Here is a tiny trained network, its code and every weight. The questions are about switching its units off for an input and a class, where a switched-off unit gives its printed mean instead of its output.

import numpy as np


def w(rows, s, z=0):
    codes = np.array(rows[::2]) - 128.0
    scale = np.full(codes.shape[1], s)
    scale[-1] = z or s
    return codes * scale


def norm(h):
    return h / np.sqrt((h * h).mean(-1, keepdims=True) + 1e-5)


def f(y):
    return np.maximum(y, 0)


def log_softmax(a):
    a = a - a.max(-1, keepdims=True)
    return a - np.log(np.exp(a).sum(-1, keepdims=True))


def net(x, mask):
    res = np.array(x, float).reshape(1, 8) / 4 @ E
    u = 0
    for l in range(2):
        y = f(norm(res) @ A[l][:, :-1].T + A[l][:, -1])
        res = res + np.where(mask[u : u + 11], y, B[l][:, -1]) @ B[l][:, :-1]
        u += 11
    return log_softmax(norm(res)[-1] @ U[:, :-1].T + U[:, -1])


A, B = {}, {}
E = w([
[124,74,96,141],'x0',
[27,171,82,126],'x1',
[144,61,148,2],'x2',
[151,38,119,220],'x3',
[177,131,43,133],'x4',
[117,89,157,170],'x5',
[176,119,23,178],'x6',
[123,109,69,82],'x7',
],0.0069)
A[0] = w([
[97,89,163,121,50],'L0N1',
[223,130,120,153,167],'L0N2',
[166,214,99,141,175],'L0N3',
[119,142,128,138,1],'L0N4',
[85,90,228,67,38],'L0N5',
[97,113,169,161,166],'L0N6',
[130,151,87,104,167],'L0N7',
[133,226,91,154,222],'L0N8',
[176,97,133,178,154],'L0N9',
[213,211,107,47,76],'L0N10',
[117,2,125,86,92],'L0N11',
],0.0096,0.0017)
B[0] = w([
[182,76,135,163,167],'L0N1',
[103,20,167,29,210],'L0N2',
[128,88,193,130,225],'L0N3',
[127,189,72,123,131],'L0N4',
[122,228,88,95,247],'L0N5',
[71,38,252,96,187],'L0N6',
[178,4,35,164,187],'L0N7',
[98,50,222,168,253],'L0N8',
[178,44,112,101,194],'L0N9',
[65,173,62,111,249],'L0N10',
[124,195,134,7,228],'L0N11',
],0.0046)
A[1] = w([
[138,152,165,95,145],'L1N1',
[108,183,111,170,139],'L1N2',
[52,91,98,94,139],'L1N3',
[93,110,59,141,190],'L1N4',
[107,219,191,127,239],'L1N5',
[78,40,130,107,227],'L1N6',
[92,116,101,74,137],'L1N7',
[145,138,184,94,253],'L1N8',
[178,106,154,133,214],'L1N9',
[24,58,110,7,130],'L1N10',
[80,119,120,136,142],'L1N11',
],0.012,0.0024)
B[1] = w([
[109,125,193,87,165],'L1N1',
[138,78,109,188,148],'L1N2',
[120,156,144,131,178],'L1N3',
[203,254,159,202,166],'L1N4',
[127,57,172,136,196],'L1N5',
[174,105,79,136,199],'L1N6',
[145,216,113,82,177],'L1N7',
[67,95,157,132,189],'L1N8',
[86,53,107,6,161],'L1N9',
[95,151,42,176,246],'L1N10',
[123,115,184,148,152],'L1N11',
],0.0078,0.011)
U = w([
[154,190,153,190,6],'0',
[161,106,49,94,105],'1',
[33,147,100,80,68],'2',
[76,145,252,91,189],'3',
[116,110,100,55,75],'4',
[99,213,82,65,180],'5',
[50,120,158,210,77],'6',
[90,60,161,121,236],'7',
],0.013,0.0022)

Each question gives the input, the list of numbers given to net, and the class t.
The units are the neurons (one row each of A and B). Each row of codes is followed by its name. A weight is (code - 128) times the scale printed after its matrix; where a second scale follows, it is the last column's (A, B and U).
mask holds one flag per neuron, layer by layer. A switched-off neuron (its flag False) gives its mean, the last column of its row in B, instead of its output. The means were averaged over made-up inputs and are rounded, as every weight is.
A unit's drop is (log p(t) with every unit on - log p(t) with that unit switched off) / (log p(t) with every unit on - log p(t) with every unit switched off).
The circuit of an input: a set's keep is (log p(t) with only the set's units on - log p(t) with every unit switched off) / (log p(t) with every unit on - log p(t) with every unit switched off). Starting from the 12 units with the biggest drops (on a tie, the unit counted first), units are removed one at a time, each time the one whose removal leaves the highest keep (on an exact tie, the one counted first), for as long as the keep stays at least 0.8.
circuit, biggest first: the units of the circuit, biggest drop first
top k neurons: the k neurons with the biggest drops, biggest first
k most important neurons of layer l: the k neurons of layer l with the biggest drops, biggest first
drop when u is switched off: that unit's drop, to one decimal
input [3,-4,-1,-4,3,1,-4,-2], class 2: 2 most important neurons of layer 0 : [L0N10; L0N2]
input [-6,-7,-4,-7,2,-7,-6,6], class 3: circuit, biggest first : [L1N5; L1N8]
input [3,5,3,3,-1,-2,6,7], class 5: circuit, biggest first : [L1N4; L1N7]
input [-3,-2,-6,5,1,1,-1,1], class 7: top neuron : [L1N10]
input [-6,1,-4,-3,8,-7,8,-8], class 6: circuit, biggest first : [L0N8; L1N2]
input [6,6,-5,3,4,-1,-8,1], class 0: 3 most important neurons of layer 1 : [L1N4; L1N9; L1N8]
input [-7,-5,-7,-7,-1,-5,5,1], class 7: top 2 neurons : [L1N5; L0N8]
input [6,0,3,3,-3,7,2,-6], class 1: circuit, biggest first : [L1N6; L0N8]
input [-3,0,-8,-1,7,8,-5,-5], class 3: 2 most important neurons of layer 1 : [L1N10; L1N6]
input [-3,8,8,5,2,3,7,-6], class 5: 2 most important neurons of layer 0 : [L0N11; L0N8]
input [-8,1,-6,0,-1,-7,-5,6], class 7: drop when L1N3 is switched off : 0.0
input [-8,-2,-5,-4,-3,1,3,-7], class 7: drop when L1N5 is switched off : 0.2
input [6,8,-6,8,4,-8,-3,4], class 0: drop when L1N4 is switched off : 0.5
input [7,8,-1,2,6,6,1,-1], class 0: top neuron : [L1N4]
